After every row comes one of two labels: whether the row has a hidden trait. Each part has its own trait and labels.
[  5 -16  -4   2 -25 -14  -1  -5  -1   9   3   1   7  11  -8  -1 -18 -12
   2   4 -13   6  -3  -9]
Z956
[ 18   2   4   1  12 -21   4  12 -19  -1  -6   3  -5   1   2  -8 -10  23
 -14   6  -1  -4 -11 -11]
Z956
[-36  17 -16   7  -2  11  -6  -2  -6  13   3   5   8  27 -11   8  -8 -21
 -23  -3  -3   3  14   3]
Z991
[ 14 -18   2   2  -7  12  15 -12   4 -16   6   0   9  12   3   4   2   7
  36   0   8  -3  15  12]
Z956
[ -3  -6   2  -3  16   9 -16   2 -26  12  -2  -8   0   5   3   0  29   7
  29   3   8   8  -9 -11]
Z956
[ -4  -5   6  -5   4  21   1 -13   6  -8  11   0 -12 -32 -17   5  26 -34
   5   0   4  -3   7  10]
Z991
[ 16 -18   0   2  -6  16  17  -1   0 -16   7  -1  16  21   5   7   4   3
   1   0   9  -2  17  11]
Z956
[ -1  -9   7  -6   4  22   1  -8   9  -9   9   0 -13 -24 -18   6  28 -29
  -4   0   5  -1  10   9]
Z991
[ 17 -15  -4   8  -3   2   7   7   0 -11  -1  -1  13  35  11   2   2 -15
   8  -5  11   2   8   9]
Z991
[ -3  -3   4  -5   7  19   2 -12   9  -8   9   0 -12 -27 -15   8  26 -30
   0   0   5  -3   8  12]
Z991
[-42  17 -15   5  -9   9  -6  -3   3  12   5   7  10  22 -19   8 -17 -12
 -18  -2 -11  -1  14   2]
Z991
[ 40 -12   4   1  -3 -28  17   3  -3 -27   1   3  25  51  12  -8 -14  51
  -7   0  -2  -9 -15 -16]
Z991
[  1  -5  -9  -4  11   2 -15  -1 -19   9  -1  -7   2   3  -5  -1  21  10
  27   4   2   8  -9 -13]
Z956
[  8 -14  -3   0  -8  -2  -6   0   2  14   0   0 -15 -22 -12   1  -6 -51
 -12   3  -4   6  -2  -1]
Z956
[ 18  -2   5   1  23 -15   2  15 -22   1 -11   0   2  14  11  -8  -6  25
 -10   6  10  -4  -9  -9]
Z956

[  0   1  49   1 -10   0  -1  -1  -1  -1   1 -14   7   1  -1   9  -6  20
  -9   6   2   0   4  -3  -1  -2   2   0  -4  -8   3   1   8   1   0  -5
   3   0  -2]
P
[ -7  -4  45   2 -37 -10  -7   5  -2  -5 -11 -47  -3  -2   1  11  17   2
  -6  22   4   5  -4  -8   0  -1  -2   1  -3 -22  -6   4  14   9   6   0
  -1   6   6]
P
[ -1   6  52   4  -5 -10   1  -3  -1  -7  -2 -24 -10   6  -5   5 -14   4
 -13   5   5   2   3  -4  -1  -1   3   3  -6 -13   5 -15  17   1   0 -11
   1   2   8]
P
[ -1   2  48   2  -4  -7   0   0  -1  -4  -3 -15  -8   3  -1   0  -2  13
  -5   5   2   2  -1  -2  -1   0   0   2  -2  -8   1  -7   7   2   1  -4
  -1   2   6]
P
[ -6   0  48   2 -20 -17  -4   4  -1  -7 -12 -38 -19   1   0   1  12  -5
  -3  16   4   5  -8  -6   0   0  -2   4  -2 -18  -5 -10  10   8   5  -1
  -4   6  15]
P
[  1  12  57   5   0 -13   4  -6  -1 -10   0 -31 -15  11  -8   4 -28   7
 -21   2   7   2   7  -4  -2  -2   5   5  -9 -17  11 -25  22   0  -2 -20
   3   1  12]
P
[ -4  -6  47   0 -22   0  -5   3  -1   0  -5 -18   8  -4   3   9  14  -4
   0  10   0   2  -2  -5   1   0  -2  -1   0  -9  -5  12   0   4   3   4
   1   3  -2]
G
[  5  11  49   1  39 -10   8  -6   2  -4   4  22 -26   9  -5 -20 -22  14
   2 -15   2  -1   0   7  -1   1   3   5  -4  11   6 -29  -3  -5  -5  -7
  -4  -2  12]
P
[ -3   0  49   3 -24   0  -3   0  -2  -3  -2 -34  10   1  -2  17  -5  28
 -15  13   3   2   5  -8  -1  -2   2   0  -5 -18   4   4  18   3   2  -8
   6   2  -2]
G
[ -4  -1  51   4 -39  -4  -5   0  -3  -6  -5 -53  11   1  -2  23  -2  17
 -21  20   5   3   6  -9  -1  -3   2   0  -7 -27   4   5  24   5   4 -10
   7   3  -1]
G
[ -6   0  51   3 -24 -13  -4   2  -2  -7  -9 -41  -9   2  -1   8   5  11
 -10  16   4   4  -3  -7  -1  -1  -1   2  -4 -20  -2  -6  15   6   4  -4
  -1   5   9]
G
[  0   3  50   2 -12   1   0  -3  -1  -2   2 -17   7   3  -3  10 -12   3
 -13   4   2   0   7  -4  -1  -2   3   0  -4 -10   6  -2  12   0  -1  -9
   5  -1  -2]
G
